Here is a tiny trained network, its code and every weight. The questions are about switching its units off for an input and a target symbol, where a switched-off unit gives its printed mean instead of its output.

import numpy as np


def w(rows, s, z=0):
    codes = np.array(rows[::2]) - 128.0
    scale = np.full(codes.shape[1], s)
    scale[-1] = z or s
    return codes * scale


def f(y):
    return y / 2 * (1 + np.tanh(0.7978845608 * (y + 0.044715 * y**3)))


def softmax(a):
    e = np.exp(a - a.max(-1, keepdims=True))
    return e / e.sum(-1, keepdims=True)


def log_softmax(a):
    a = a - a.max(-1, keepdims=True)
    return a - np.log(np.exp(a).sum(-1, keepdims=True))


def net(x, mask):
    ids = ['ΔΠβεηθξφψ'.index(c) for c in x.split()]
    T = len(ids)
    res = E[ids] + P[:T]
    u = 0
    for l in range(2):
        q, k, v = (res @ M[l].T for M in (Q, K, V))
        z = softmax(np.where(np.tri(T) > 0, q @ k.T / 3**0.5, -1e9)) @ v
        res = res + np.where(mask[u], z, O[l][:, -1]) @ O[l][:, :-1]
        u += 1
        y = f(res @ A[l][:, :-1].T + A[l][:, -1])
        res = res + np.where(mask[u : u + 12], y, B[l][:, -1]) @ B[l][:, :-1]
        u += 12
    return log_softmax(res[-1] @ U[:, :-1].T + U[:, -1])


Q, K, V, O, A, B = {}, {}, {}, {}, {}, {}
E = w([
[25,58,126],'Δ',
[205,212,169],'Π',
[105,214,188],'β',
[139,154,133],'ε',
[197,109,113],'η',
[210,99,38],'θ',
[81,191,142],'ξ',
[246,252,164],'φ',
[79,133,135],'ψ',
],0.017)
P = w([
[148,117,107],'0',
[206,124,252],'1',
[119,141,97],'2',
[141,75,204],'3',
[115,136,90],'4',
[157,71,174],'5',
[131,149,97],'6',
[161,102,179],'7',
[96,109,81],'8',
[104,45,153],'9',
[146,200,134],'10',
[157,78,153],'11',
[108,128,91],'12',
],0.012)
Q[0] = w([
[21,122,112],'L0H1',
[1,63,31],'L0H1',
[211,92,63],'L0H1',
],0.005)
K[0] = w([
[229,3,52],'L0H1',
[172,243,137],'L0H1',
[108,71,24],'L0H1',
],0.0043)
V[0] = w([
[170,96,92],'L0H1',
[122,161,79],'L0H1',
[137,3,114],'L0H1',
],0.0068)
O[0] = w([
[254,65,120,91],'L0H1',
[98,155,99,119],'L0H1',
[184,205,173,3],'L0H1',
],0.006,0.0043)
A[0] = w([
[173,207,70,215],'L0N1',
[121,102,100,209],'L0N2',
[120,74,245,167],'L0N3',
[40,137,81,162],'L0N4',
[39,111,75,199],'L0N5',
[130,207,147,138],'L0N6',
[174,72,28,87],'L0N7',
[124,102,123,252],'L0N8',
[71,99,185,103],'L0N9',
[224,117,170,99],'L0N10',
[93,34,92,95],'L0N11',
[123,65,73,192],'L0N12',
],0.012,0.0039)
B[0] = w([
[22,153,121,254],'L0N1',
[128,127,159,156],'L0N2',
[254,103,149,203],'L0N3',
[107,163,154,234],'L0N4',
[80,157,169,248],'L0N5',
[100,103,158,231],'L0N6',
[231,227,144,149],'L0N7',
[119,149,184,172],'L0N8',
[179,155,140,184],'L0N9',
[148,126,142,216],'L0N10',
[153,126,107,176],'L0N11',
[141,137,172,169],'L0N12',
],0.0077,0.0062)
Q[1] = w([
[158,83,220],'L1H1',
[149,131,168],'L1H1',
[145,254,104],'L1H1',
],0.0065)
K[1] = w([
[136,123,103],'L1H1',
[178,121,246],'L1H1',
[123,63,99],'L1H1',
],0.011)
V[1] = w([
[214,241,99],'L1H1',
[75,108,72],'L1H1',
[66,95,254],'L1H1',
],0.0068)
O[1] = w([
[124,76,91,202],'L1H1',
[35,237,49,14],'L1H1',
[135,102,255,254],'L1H1',
],0.005,0.0063)
A[1] = w([
[148,143,141,127],'L1N1',
[66,191,124,102],'L1N2',
[147,182,112,96],'L1N3',
[109,220,53,166],'L1N4',
[197,108,162,253],'L1N5',
[6,169,59,184],'L1N6',
[90,114,72,157],'L1N7',
[171,146,169,61],'L1N8',
[146,166,157,112],'L1N9',
[129,163,134,125],'L1N10',
[131,90,117,237],'L1N11',
[72,121,88,111],'L1N12',
],0.012,0.006)
B[1] = w([
[55,130,80,148],'L1N1',
[71,150,1,199],'L1N2',
[170,66,198,128],'L1N3',
[134,10,134,157],'L1N4',
[149,168,149,249],'L1N5',
[199,101,52,218],'L1N6',
[176,53,139,126],'L1N7',
[100,58,67,176],'L1N8',
[105,20,115,167],'L1N9',
[105,45,133,144],'L1N10',
[107,165,160,148],'L1N11',
[157,101,128,139],'L1N12',
],0.0069,0.013)
U = w([
[184,1,126,199],'Δ',
[161,124,168,154],'Π',
[57,192,189,232],'β',
[144,64,77,43],'ε',
[127,231,102,36],'η',
[75,161,14,191],'θ',
[134,98,98,2],'ξ',
[179,242,79,171],'φ',
[158,79,78,7],'ψ',
],0.008,0.0058)

Each question gives the input, a string of symbols that net reads in full, and the target symbol t.
The units are the heads (3 rows each of Q, K, V and O) and the neurons (one row each of A and B). Each row of codes is followed by its name. A weight is (code - 128) times the scale printed after its matrix; where a second scale follows, it is the last column's (O, A, B and U).
mask holds one flag per unit, layer by layer, with each layer's heads first. A switched-off unit (its flag False) gives its mean, the last column of its rows in O or B, instead of its output. The means were averaged over made-up inputs and are rounded, as every weight is.
A unit's drop is (log p(t) with every unit on - log p(t) with that unit switched off) / (log p(t) with every unit on - log p(t) with every unit switched off).
The circuit of an input: a set's keep is (log p(t) with only the set's units on - log p(t) with every unit switched off) / (log p(t) with every unit on - log p(t) with every unit switched off). Starting from the 12 units with the biggest drops (on a tie, the unit counted first), units are removed one at a time, each time the one whose removal leaves the highest keep (on an exact tie, the one counted first), for as long as the keep stays at least 0.8.
units of the circuit, in order: the units of the circuit, biggest drop first
most important unit: the unit with the biggest drop
top k neurons: the k neurons with the biggest drops, biggest first
k most important neurons of layer l: the k neurons of layer l with the biggest drops, biggest first
input η ψ ξ Δ ξ ξ β, target θ: most important unit -> L1N2
input φ Π ξ β, target Δ: units of the circuit, in order -> (L0N3, L1H1)
input φ Δ η Δ ε φ φ, target β: units of the circuit, in order -> (L0N1, L1H1)
input Π φ ξ ξ φ η φ φ, target β: units of the circuit, in order -> (L0N1, L1N6)
input Π η Δ ξ θ φ Δ φ ε, target β: units of the circuit, in order -> (L1N6, L1N8)
input ξ ξ φ Δ ψ β φ ξ φ ξ φ, target θ: units of the circuit, in order -> (L0N1, L1N2)
input ψ Δ ψ φ, target Δ: units of the circuit, in order -> (L1N8, L1N9)
input φ Δ Δ ξ φ ψ ψ ξ ξ β ε, target θ: top 2 neurons -> (L0N3, L0N1)
input φ φ ε Δ Δ ψ φ ψ Π, target β: top 2 neurons -> (L1N6, L1N8)
input Δ ψ Δ ε φ Δ ψ Π ψ, target β: 2 most important neurons of layer 0 -> (L0N1, L0N12)
input φ ξ ε β θ Δ Π, target β: top 2 neurons -> (L0N7, L1N6)
input ψ ξ Δ θ ξ, target θ: units of the circuit, in order -> (L1N2, L0N3, L1H1)
input φ ξ ξ φ ξ φ ψ ξ φ φ ψ, target θ: top 3 neurons -> (L0N3, L1N2, L1N6)
input ε ξ ε ξ ψ ξ Δ ψ β Δ φ ψ, target β: units of the circuit, in order -> (L1N6)
input ξ Δ Δ ξ ξ ψ φ, target θ: 3 most important neurons of layer 0 -> (L0N1, L0N3, L0N7)
input ε ψ Δ φ, target Δ: 3 most important neurons of layer 1 -> (L1N8, L1N9, L1N2)
input ξ ξ Δ Δ ξ ξ θ ξ ξ Δ, target β: 2 most important neurons of layer 0 -> (L0N5, L0N4)
input ξ η η φ ξ θ φ φ η, target φ: top 2 neurons -> (L0N7, L1N4)
input ξ ψ Δ β, target Δ: 2 most important neurons of layer 1 -> (L1N8, L1N9)
input ξ Π η ε ξ φ ψ ψ φ ε ψ, target θ: most important unit -> L0N3
